Here is a tiny trained network, its code and every weight. The questions are about switching its units off for an input and a class, where a switched-off unit gives its printed mean instead of its output.

import numpy as np


def w(rows, s, z=0):
    codes = np.array(rows[::2]) - 128.0
    scale = np.full(codes.shape[1], s)
    scale[-1] = z or s
    return codes * scale


def f(y):
    return y / 2 * (1 + np.tanh(0.7978845608 * (y + 0.044715 * y**3)))


def log_softmax(a):
    a = a - a.max(-1, keepdims=True)
    return a - np.log(np.exp(a).sum(-1, keepdims=True))


def net(x, mask):
    res = np.array(x, float).reshape(1, 6) / 4 @ E
    y = f(res @ A[0][:, :-1].T + A[0][:, -1])
    res = res + np.where(mask, y, B[0][:, -1]) @ B[0][:, :-1]
    return log_softmax(res[-1] @ U[:, :-1].T + U[:, -1])


A, B = {}, {}
E = w([
[65,47,2],'x0',
[164,118,118],'x1',
[146,118,117],'x2',
[201,190,81],'x3',
[195,77,161],'x4',
[126,127,129],'x5',
],0.0081)
A[0] = w([
[86,138,69,79],'N0',
[126,69,108,133],'N1',
[148,141,117,36],'N2',
[152,45,85,172],'N3',
[187,84,255,183],'N4',
[133,48,110,111],'N5',
[172,142,142,32],'N6',
[96,155,189,120],'N7',
[101,121,57,144],'N8',
[129,200,123,253],'N9',
[61,144,90,94],'N10',
[128,129,187,180],'N11',
[149,46,94,128],'N12',
[174,158,143,52],'N13',
[209,203,127,31],'N14',
[110,168,34,187],'N15',
[122,63,131,90],'N16',
[167,224,130,134],'N17',
[127,108,162,218],'N18',
[59,94,150,164],'N19',
[101,53,122,117],'N20',
[95,168,179,246],'N21',
[107,210,128,250],'N22',
[164,190,43,155],'N23',
[67,167,116,187],'N24',
[90,51,126,95],'N25',
[222,169,114,226],'N26',
[210,116,170,156],'N27',
[191,45,157,97],'N28',
[91,36,67,169],'N29',
[132,44,137,132],'N30',
[153,159,100,235],'N31',
[110,201,154,251],'N32',
],0.011,0.0031)
B[0] = w([
[57,50,101,169],'N0',
[54,178,59,168],'N1',
[86,199,91,119],'N2',
[107,208,66,205],'N3',
[111,40,195,253],'N4',
[111,209,67,177],'N5',
[83,182,182,141],'N6',
[182,50,53,162],'N7',
[37,63,36,193],'N8',
[228,134,122,200],'N9',
[65,56,182,172],'N10',
[170,27,152,172],'N11',
[149,225,30,188],'N12',
[127,196,227,156],'N13',
[163,187,177,204],'N14',
[166,28,76,208],'N15',
[88,201,163,155],'N16',
[203,228,163,212],'N17',
[160,88,181,163],'N18',
[125,144,211,185],'N19',
[77,235,135,183],'N20',
[207,33,100,194],'N21',
[208,101,33,201],'N22',
[178,117,70,202],'N23',
[176,65,205,173],'N24',
[88,209,162,186],'N25',
[178,150,150,237],'N26',
[109,76,227,208],'N27',
[82,154,155,180],'N28',
[2,199,93,252],'N29',
[119,220,187,175],'N30',
[207,149,96,179],'N31',
[243,152,100,204],'N32',
],0.0052,0.0067)
U = w([
[156,52,158,253],'0',
[95,33,219,60],'1',
[11,96,107,6],'2',
[60,208,117,86],'3',
[192,217,109,41],'4',
[161,164,214,6],'5',
[132,1,10,33],'6',
[128,157,40,240],'7',
],0.0079,0.0031)

Each question gives the input, the list of numbers given to net, and the class t.
The units are the neurons (one row each of A and B). Each row of codes is followed by its name. A weight is (code - 128) times the scale printed after its matrix; where a second scale follows, it is the last column's (A, B and U).
mask holds one flag per neuron, in row order. A switched-off neuron (its flag False) gives its mean, the last column of its row in B, instead of its output. The means were averaged over made-up inputs and are rounded, as every weight is.
A unit's drop is (log p(t) with every unit on - log p(t) with that unit switched off) / (log p(t) with every unit on - log p(t) with every unit switched off).
The circuit of an input: a set's keep is (log p(t) with only the set's units on - log p(t) with every unit switched off) / (log p(t) with every unit on - log p(t) with every unit switched off). Starting from the 12 units with the biggest drops (on a tie, the unit counted first), units are removed one at a time, each time the one whose removal leaves the highest keep (on an exact tie, the one counted first), for as long as the keep stays at least 0.8.
circuit, biggest first: the units of the circuit, biggest drop first
top k neurons: the k neurons with the biggest drops, biggest first
drop of u: that unit's drop, to one decimal
input [-7,-7,-1,-6,2,-8], class 1: circuit, biggest first	[N4]
input [5,-3,6,8,-2,1], class 6: circuit, biggest first	[N15 N8]
input [-4,-2,-4,-1,1,7], class 1: circuit, biggest first	[N4 N12]
input [-6,-1,-5,-5,7,-1], class 1: circuit, biggest first	[N4 N27]
input [-7,-1,1,0,0,-3], class 0: circuit, biggest first	[N4 N21 N7]
input [6,-3,8,0,-8,-4], class 2: circuit, biggest first	[N29 N10]
input [-8,-3,5,0,2,1], class 1: top 4 neurons	[N4 N27 N11 N12]
input [-8,4,-2,-3,1,-7], class 1: top 2 neurons	[N4 N27]
input [-4,-5,-2,-5,7,-3], class 1: drop of N4	0.2
input [4,-5,-6,3,0,3], class 6: drop of N30	0.1
input [-1,5,3,-4,6,-3], class 1: drop of N12	-0.1
